Below is a small trained network, with its code and all its weights. Each question gives an input and a class and asks what happens when units are switched off, that is, made to give their printed mean instead of their output.

import numpy as np


def w(rows, s, z=0):
    codes = np.array(rows[::2]) - 128.0
    scale = np.full(codes.shape[1], s)
    scale[-1] = z or s
    return codes * scale


def f(y):
    return y / 2 * (1 + np.tanh(0.7978845608 * (y + 0.044715 * y**3)))


def log_softmax(a):
    a = a - a.max(-1, keepdims=True)
    return a - np.log(np.exp(a).sum(-1, keepdims=True))


def net(x, mask):
    res = np.array(x, float).reshape(1, 5) / 4 @ E
    y = f(res @ A[0][:, :-1].T + A[0][:, -1])
    res = res + np.where(mask, y, B[0][:, -1]) @ B[0][:, :-1]
    return log_softmax(res[-1] @ U[:, :-1].T + U[:, -1])


A, B = {}, {}
E = w([
[122,68,55,192,56,153,55,75,131,28],'x0',
[101,115,139,138,135,109,125,127,110,137],'x1',
[192,191,156,161,60,43,171,53,26,138],'x2',
[134,120,155,133,135,124,108,108,135,137],'x3',
[69,157,123,136,41,251,158,74,162,248],'x4',
],0.011)
A[0] = w([
[123,116,149,119,164,153,124,180,144,118,84],'N1',
[199,157,171,137,176,99,175,127,86,143,130],'N2',
[161,125,112,75,121,125,84,138,144,133,103],'N3',
[126,170,148,165,113,153,207,79,169,158,165],'N4',
[116,177,215,67,196,136,225,198,184,217,226],'N5',
[115,76,117,87,208,158,103,188,181,136,203],'N6',
[167,61,101,150,174,117,90,148,178,90,28],'N7',
[146,192,119,163,90,118,161,28,86,111,37],'N8',
[108,83,100,136,77,198,90,109,108,154,94],'N9',
[131,183,67,158,157,159,128,76,105,233,40],'N10',
[65,108,157,70,199,148,99,209,192,104,35],'N11',
[85,190,152,191,123,193,204,54,136,195,193],'N12',
[93,165,187,88,159,145,184,174,171,175,19],'N13',
[166,122,126,161,32,101,145,87,80,136,156],'N14',
[147,127,159,95,160,125,158,115,25,104,129],'N15',
[152,180,169,117,169,124,190,156,83,129,119],'N16',
[129,137,186,116,34,147,122,110,53,109,30],'N17',
[66,184,164,103,81,194,181,69,102,179,7],'N18',
[140,174,120,102,142,125,161,131,114,105,101],'N19',
[105,168,185,34,175,156,163,199,147,232,26],'N20',
[168,131,83,167,82,122,126,112,78,176,26],'N21',
[166,111,176,141,152,113,141,98,104,154,130],'N22',
[173,191,148,246,53,148,165,66,18,108,153],'N23',
[177,156,135,171,11,78,161,81,96,140,31],'N24',
[243,113,167,103,155,50,201,154,99,181,137],'N25',
[102,154,169,153,59,151,191,121,152,185,21],'N26',
[108,43,139,136,101,191,147,161,149,161,107],'N27',
[209,187,173,101,130,30,140,163,52,91,142],'N28',
[195,82,106,106,209,63,61,188,124,11,102],'N29',
[135,144,124,49,157,179,160,115,96,194,104],'N30',
[88,116,116,145,116,164,154,83,158,118,115],'N31',
[68,100,93,202,164,254,58,128,160,126,123],'N32',
[49,92,127,131,69,202,76,141,142,150,112],'N33',
],0.0084,0.011)
B[0] = w([
[172,96,115,165,152,121,90,177,114,130,143],'N1',
[134,201,107,71,144,144,181,86,133,106,182],'N2',
[164,136,131,146,87,108,113,132,100,143,128],'N3',
[110,122,138,165,94,148,156,106,116,149,181],'N4',
[187,83,142,165,141,26,20,235,236,44,255],'N5',
[64,76,99,183,59,149,121,151,122,160,219],'N6',
[95,87,108,106,56,184,149,112,98,171,157],'N7',
[71,93,131,167,51,163,108,157,118,108,162],'N8',
[112,175,108,78,135,155,150,91,100,215,164],'N9',
[182,82,159,182,166,108,64,172,150,71,150],'N10',
[223,138,228,114,215,40,72,201,185,37,175],'N11',
[83,93,98,134,83,157,165,93,99,195,222],'N12',
[67,67,82,172,23,200,160,152,68,183,158],'N13',
[155,118,123,149,159,100,100,163,171,88,190],'N14',
[154,172,146,103,145,148,157,121,105,120,166],'N15',
[158,200,135,56,180,141,195,89,161,113,170],'N16',
[112,65,106,142,97,185,137,94,118,121,142],'N17',
[200,93,190,146,189,44,60,212,184,33,166],'N18',
[107,121,142,127,167,135,158,119,106,102,134],'N19',
[51,1,77,212,11,205,122,128,92,197,185],'N20',
[84,85,97,154,93,160,127,138,97,139,137],'N21',
[97,135,97,63,138,88,120,93,106,155,151],'N22',
[194,71,165,165,145,38,83,178,162,79,220],'N23',
[72,11,60,201,32,141,88,184,124,174,172],'N24',
[144,210,157,84,187,158,166,63,99,127,204],'N25',
[210,87,143,127,191,82,25,176,201,89,154],'N26',
[140,183,156,93,169,162,181,99,94,142,164],'N27',
[183,209,169,74,203,123,194,57,112,127,223],'N28',
[50,10,84,240,62,120,40,194,124,135,234],'N29',
[135,125,119,161,125,109,46,165,143,119,164],'N30',
[160,136,126,115,121,147,157,72,69,139,151],'N31',
[115,191,115,98,143,166,167,90,83,213,207],'N32',
[93,186,127,87,192,178,185,73,86,137,185],'N33',
],0.0068,0.018)
U = w([
[183,109,138,136,158,41,74,160,156,64,2],'0',
[73,76,114,150,37,144,112,137,98,177,218],'1',
[141,254,136,41,169,125,204,78,80,167,172],'2',
],0.011,0.0014)

Each question gives the input, the list of numbers given to net, and the class t.
The units are the neurons (one row each of A and B). Each row of codes is followed by its name. A weight is (code - 128) times the scale printed after its matrix; where a second scale follows, it is the last column's (A, B and U).
mask holds one flag per neuron, in row order. A switched-off neuron (its flag False) gives its mean, the last column of its row in B, instead of its output. The means were averaged over made-up inputs and are rounded, as every weight is.
A unit's drop is (log p(t) with every unit on - log p(t) with that unit switched off) / (log p(t) with every unit on - log p(t) with every unit switched off).
unit that matters most: the unit with the biggest drop
top k neurons: the k neurons with the biggest drops, biggest first
drop when u is switched off: that unit's drop, to one decimal
input [2,4,-8,7,-2], class 1: top neuron	N6
input [-8,7,2,-1,6], class 0: top 3 neurons	N5, N18, N26
input [-6,-6,7,-3,1], class 0: top 3 neurons	N5, N23, N32
input [-2,-4,5,5,8], class 0: top 2 neurons	N18, N26
input [-4,-5,1,3,7], class 0: top 4 neurons	N18, N5, N26, N10
input [-6,4,2,-6,8], class 0: top 2 neurons	N5, N18
input [0,8,4,-4,1], class 0: top 4 neurons	N23, N20, N32, N6
input [0,2,4,1,-7], class 2: top 2 neurons	N5, N28
input [-8,-8,1,-7,-2], class 2: top 2 neurons	N25, N29
input [0,4,2,-8,4], class 0: top 2 neurons	N20, N6
input [4,-2,0,-4,-3], class 1: top 2 neurons	N5, N11
input [3,-5,-2,-8,2], class 2: drop when N29 is switched off	0.2
input [-3,-3,5,3,4], class 0: drop when N23 is switched off	0.0
input [-6,-2,7,8,7], class 0: unit that matters most	N18
input [8,0,0,8,8], class 2: drop when N6 is switched off	0.1
